Here is a tiny trained network, its code and every weight. The questions are about switching its units off for an input and a class, where a switched-off unit gives its printed mean instead of its output.

import numpy as np


def w(rows, s, z=0):
    codes = np.array(rows[::2]) - 128.0
    scale = np.full(codes.shape[1], s)
    scale[-1] = z or s
    return codes * scale


def norm(h):
    return h / np.sqrt((h * h).mean(-1, keepdims=True) + 1e-5)


def f(y):
    return y / 2 * (1 + np.tanh(0.7978845608 * (y + 0.044715 * y**3)))


def log_softmax(a):
    a = a - a.max(-1, keepdims=True)
    return a - np.log(np.exp(a).sum(-1, keepdims=True))


def net(x, mask):
    res = np.array(x, float).reshape(1, 7) / 4 @ E
    u = 0
    for l in range(2):
        y = f(norm(res) @ A[l][:, :-1].T + A[l][:, -1])
        res = res + np.where(mask[u : u + 4], y, B[l][:, -1]) @ B[l][:, :-1]
        u += 4
    return log_softmax(norm(res)[-1] @ U[:, :-1].T + U[:, -1])


A, B = {}, {}
E = w([
[124,118,189,149],'x0',
[199,129,211,70],'x1',
[185,200,150,174],'x2',
[155,140,80,67],'x3',
[101,44,153,190],'x4',
[10,122,208,2],'x5',
[149,180,117,67],'x6',
],0.0058)
A[0] = w([
[190,138,135,85,12],'L0N1',
[142,154,34,146,233],'L0N2',
[99,168,126,172,101],'L0N3',
[254,54,190,171,6],'L0N4',
],0.0082,0.0024)
B[0] = w([
[123,155,134,165,135],'L0N1',
[148,164,198,146,254],'L0N2',
[151,76,113,11,132],'L0N3',
[155,88,90,121,215],'L0N4',
],0.012,0.0029)
A[1] = w([
[169,166,131,95,67],'L1N1',
[175,179,43,255,251],'L1N2',
[83,158,88,7,215],'L1N3',
[189,86,215,61,208],'L1N4',
],0.0084,0.0027)
B[1] = w([
[144,72,189,108,145],'L1N1',
[143,96,185,77,253],'L1N2',
[88,250,66,62,247],'L1N3',
[84,157,120,110,218],'L1N4',
],0.015,0.0051)
U = w([
[210,85,142,91,175],'0',
[255,36,107,72,91],'1',
[132,232,190,131,250],'2',
[163,161,53,140,6],'3',
[87,165,121,102,136],'4',
[38,122,193,139,246],'5',
[107,159,111,125,5],'6',
[90,180,58,51,68],'7',
],0.0092,0.0029)

Each question gives the input, the list of numbers given to net, and the class t.
The units are the neurons (one row each of A and B). Each row of codes is followed by its name. A weight is (code - 128) times the scale printed after its matrix; where a second scale follows, it is the last column's (A, B and U).
mask holds one flag per neuron, layer by layer. A switched-off neuron (its flag False) gives its mean, the last column of its row in B, instead of its output. The means were averaged over made-up inputs and are rounded, as every weight is.
A unit's drop is (log p(t) with every unit on - log p(t) with that unit switched off) / (log p(t) with every unit on - log p(t) with every unit switched off).
The circuit of an input: a set's keep is (log p(t) with only the set's units on - log p(t) with every unit switched off) / (log p(t) with every unit on - log p(t) with every unit switched off). Starting from all 8 units, units are removed one at a time, each time the one whose removal leaves the highest keep (on an exact tie, the one counted first), for as long as the keep stays at least 0.8.
circuit, biggest first: the units of the circuit, biggest drop first
unit that matters most: the unit with the biggest drop
top k neurons: the k neurons with the biggest drops, biggest first
k most important neurons of layer l: the k neurons of layer l with the biggest drops, biggest first
drop of u: that unit's drop, to one decimal
input [-1,3,4,-6,-2,1,-1], class 5: 3 most important neurons of layer 1 => [L1N3 L1N4 L1N1]
input [3,1,-1,-4,1,-8,3], class 1: unit that matters most => L0N4
input [-7,-6,2,0,-4,-6,-1], class 0: circuit, biggest first => [L1N2 L1N3]
input [4,2,-2,5,6,0,-1], class 1: top 3 neurons => [L1N3 L0N4 L0N2]
input [5,2,1,-4,-4,-4,4], class 1: circuit, biggest first => [L1N3 L0N4]
input [-5,-4,8,-7,-6,-1,4], class 0: circuit, biggest first => [L1N3 L1N2]
input [8,5,1,7,-5,-6,0], class 1: top 2 neurons => [L1N3 L0N4]
input [-1,-7,-3,-2,5,-8,-2], class 1: 2 most important neurons of layer 1 => [L1N2 L1N4]
input [3,-8,-2,6,-3,-8,-4], class 0: top 3 neurons => [L1N2 L0N2 L1N3]
input [-2,7,0,-6,7,-2,0], class 1: top 2 neurons => [L0N4 L0N2]
input [-6,-6,0,-4,-7,-3,3], class 0: 3 most important neurons of layer 1 => [L1N2 L1N3 L1N4]
input [-1,-4,-2,-5,7,-8,-3], class 1: drop of L1N2 => 0.2
input [-3,0,8,5,7,-3,1], class 1: drop of L0N2 => -0.1
input [5,-1,0,-6,-8,-7,-6], class 0: drop of L1N2 => 0.1
input [6,-8,3,5,1,-7,-7], class 1: top neuron => [L1N2]
